Here is a tiny trained network, its code and every weight. The questions are about switching its units off for an input and a target symbol, where a switched-off unit gives its printed mean instead of its output.

import numpy as np


def w(rows, s, z=0):
    codes = np.array(rows[::2]) - 128.0
    scale = np.full(codes.shape[1], s)
    scale[-1] = z or s
    return codes * scale


def norm(h):
    return h / np.sqrt((h * h).mean(-1, keepdims=True) + 1e-5)


def f(y):
    return np.maximum(y, 0)


def softmax(a):
    e = np.exp(a - a.max(-1, keepdims=True))
    return e / e.sum(-1, keepdims=True)


def log_softmax(a):
    a = a - a.max(-1, keepdims=True)
    return a - np.log(np.exp(a).sum(-1, keepdims=True))


def net(x, mask):
    ids = ['αβγδεζηλμξπτφψω'.index(c) for c in x.split()]
    T = len(ids)
    res = E[ids] + P[:T]
    u = 0
    for l in range(2):
        r = norm(res)
        for j in range(2):
            rows = slice(2 * j, 2 * j + 2)
            q, k, v = (r @ M[l][rows].T for M in (Q, K, V))
            z = softmax(np.where(np.tri(T) > 0, q @ k.T / 2**0.5, -1e9)) @ v
            o = O[l][rows]
            res = res + np.where(mask[u + j], z, o[:, -1]) @ o[:, :-1]
        u += 2
        y = f(norm(res) @ A[l][:, :-1].T + A[l][:, -1])
        res = res + np.where(mask[u : u + 4], y, B[l][:, -1]) @ B[l][:, :-1]
        u += 4
    return log_softmax(norm(res)[-1] @ U[:, :-1].T + U[:, -1])


Q, K, V, O, A, B = {}, {}, {}, {}, {}, {}
E = w([
[75,159,107,124],'α',
[63,159,107,139],'β',
[121,116,89,97],'γ',
[116,135,165,135],'δ',
[126,107,82,123],'ε',
[100,104,121,108],'ζ',
[115,182,100,220],'η',
[121,101,87,145],'λ',
[146,233,194,126],'μ',
[121,106,116,183],'ξ',
[101,142,75,86],'π',
[56,145,137,162],'τ',
[131,246,63,211],'φ',
[111,227,59,147],'ψ',
[138,2,141,197],'ω',
],0.0078)
P = w([
[155,138,161,133],'0',
[154,177,7,142],'1',
[131,141,191,31],'2',
[141,139,151,147],'3',
[143,103,123,136],'4',
[128,165,156,50],'5',
],0.021)
Q[0] = w([
[6,201,154,102],'L0H0',
[155,236,93,123],'L0H0',
[67,192,166,3],'L0H1',
[127,95,234,96],'L0H1',
],0.0076)
K[0] = w([
[46,125,122,49],'L0H0',
[134,126,254,74],'L0H0',
[94,54,155,154],'L0H1',
[72,31,40,164],'L0H1',
],0.0074)
V[0] = w([
[155,130,232,23],'L0H0',
[154,132,181,234],'L0H0',
[211,3,63,133],'L0H1',
[207,155,187,115],'L0H1',
],0.0057)
O[0] = w([
[61,106,100,113,255],'L0H0',
[176,104,94,148,184],'L0H0',
[245,157,158,135,55],'L0H1',
[139,102,100,101,229],'L0H1',
],0.011,0.0033)
A[0] = w([
[86,8,159,173,183],'L0N0',
[137,159,255,73,119],'L0N1',
[118,187,233,39,4],'L0N2',
[135,188,56,170,113],'L0N3',
],0.0086,0.0039)
B[0] = w([
[210,63,184,119,243],'L0N0',
[95,3,201,63,249],'L0N1',
[102,19,109,73,254],'L0N2',
[176,39,83,101,219],'L0N3',
],0.0068,0.0042)
Q[1] = w([
[94,176,175,161],'L1H0',
[82,194,29,137],'L1H0',
[94,140,143,105],'L1H1',
[153,251,135,98],'L1H1',
],0.013)
K[1] = w([
[74,185,55,63],'L1H0',
[181,62,78,87],'L1H0',
[145,169,96,105],'L1H1',
[212,1,32,23],'L1H1',
],0.0073)
V[1] = w([
[148,59,117,102],'L1H0',
[198,126,124,117],'L1H0',
[127,116,140,212],'L1H1',
[100,124,1,151],'L1H1',
],0.017)
O[1] = w([
[163,123,163,123,246],'L1H0',
[170,126,148,124,146],'L1H0',
[125,93,126,250,123],'L1H1',
[126,218,149,141,193],'L1H1',
],0.015,0.011)
A[1] = w([
[250,87,142,176,72],'L1N0',
[54,112,186,127,6],'L1N1',
[185,200,40,161,124],'L1N2',
[159,199,82,177,185],'L1N3',
],0.011,0.0019)
B[1] = w([
[80,218,50,106,254],'L1N0',
[148,133,1,167,172],'L1N1',
[104,28,166,93,208],'L1N2',
[109,109,229,179,202],'L1N3',
],0.01,0.0064)
U = w([
[66,194,51,133,188],'α',
[67,164,49,176,193],'β',
[178,174,134,91,49],'γ',
[167,39,118,125,99],'δ',
[218,195,97,85,88],'ε',
[204,67,180,99,1],'ζ',
[140,152,152,249,214],'η',
[210,185,89,111,148],'λ',
[45,55,94,64,50],'μ',
[199,131,69,170,142],'ξ',
[88,233,128,49,39],'π',
[81,28,77,218,146],'τ',
[137,171,219,171,227],'φ',
[104,252,205,129,201],'ψ',
[215,82,108,181,66],'ω',
],0.016,0.0044)

Each question gives the input, a string of symbols that net reads in full, and the target symbol t.
The units are the heads (2 rows each of Q, K, V and O) and the neurons (one row each of A and B). Each row of codes is followed by its name. A weight is (code - 128) times the scale printed after its matrix; where a second scale follows, it is the last column's (O, A, B and U).
mask holds one flag per unit, layer by layer, with each layer's heads first. A switched-off unit (its flag False) gives its mean, the last column of its rows in O or B, instead of its output. The means were averaged over made-up inputs and are rounded, as every weight is.
A unit's drop is (log p(t) with every unit on - log p(t) with that unit switched off) / (log p(t) with every unit on - log p(t) with every unit switched off).
The circuit of an input: a set's keep is (log p(t) with only the set's units on - log p(t) with every unit switched off) / (log p(t) with every unit on - log p(t) with every unit switched off). Starting from all 12 units, units are removed one at a time, each time the one whose removal leaves the highest keep (on an exact tie, the one counted first), for as long as the keep stays at least 0.8.
circuit, biggest first: the units of the circuit, biggest drop first
most important unit: the unit with the biggest drop
k most important neurons: the k neurons with the biggest drops, biggest first
k most important neurons of layer l: the k neurons of layer l with the biggest drops, biggest first
input ψ φ α η α, target η: circuit, biggest first	L1H1, L0N1
input τ γ τ ψ ζ, target ψ: most important unit	L0H0
input τ ξ φ ω, target ω: 2 most important neurons	L0N0, L0N2
input ζ η τ ε τ η, target μ: circuit, biggest first	L0N2, L0N3, L1H1
input π ζ δ ε τ, target ε: 3 most important neurons of layer 0	L0N2, L0N1, L0N0
input ξ τ α α, target α: circuit, biggest first	L0H0, L1N1
input τ η ζ τ ξ, target τ: circuit, biggest first	L1H1, L0N2
input ψ η ω β λ, target β: 2 most important neurons	L1N0, L0N1
input ψ τ η β, target β: circuit, biggest first	L1N1, L0H1
input μ α ε ψ ψ, target ψ: circuit, biggest first	L1H1, L0N2
input γ α λ α, target α: circuit, biggest first	L1N1, L0H0
input λ ψ λ ε φ, target ε: 2 most important neurons	L0N3, L1N0
input τ τ ψ ψ η, target ψ: 3 most important neurons	L0N2, L0N0, L0N1
input ω ψ η, target ζ: most important unit	L0H1
input π γ π φ ξ, target φ: 3 most important neurons	L0N2, L0N1, L1N3
input α ε ψ τ τ α, target μ: circuit, biggest first	L0N2, L0N1, L1H1
input ψ φ δ η λ, target η: 2 most important neurons	L0N2, L0N1
input ζ τ α η, target η: circuit, biggest first	L0N1, L1H1
input π τ ψ τ τ η, target μ: circuit, biggest first	L0N2, L0N1, L1H0
input δ φ η τ β, target τ: most important unit	L1H1
input τ φ ψ ε τ, target ε: 3 most important neurons	L0N0, L1N0, L0N1
input τ ψ γ η, target η: circuit, biggest first	L1H1, L0N1
input ω τ φ, target ζ: 3 most important neurons of layer 0	L0N1, L0N2, L0N3
input ε ψ α ε, target ε: 2 most important neurons	L0N2, L0N1
input ε ξ ε τ μ β, target μ: circuit, biggest first	L0N2, L1H1
input η τ η ξ α, target ξ: 4 most important neurons	L0N2, L0N1, L1N0, L0N0
input δ τ τ, target μ: most important unit	L0N3
input δ τ η ψ ω, target ψ: 3 most important neurons	L0N2, L0N1, L1N0
input ξ τ η φ α, target φ: 3 most important neurons	L0N2, L0N1, L1N3
input μ τ η η ω, target η: 2 most important neurons	L0N2, L0N1
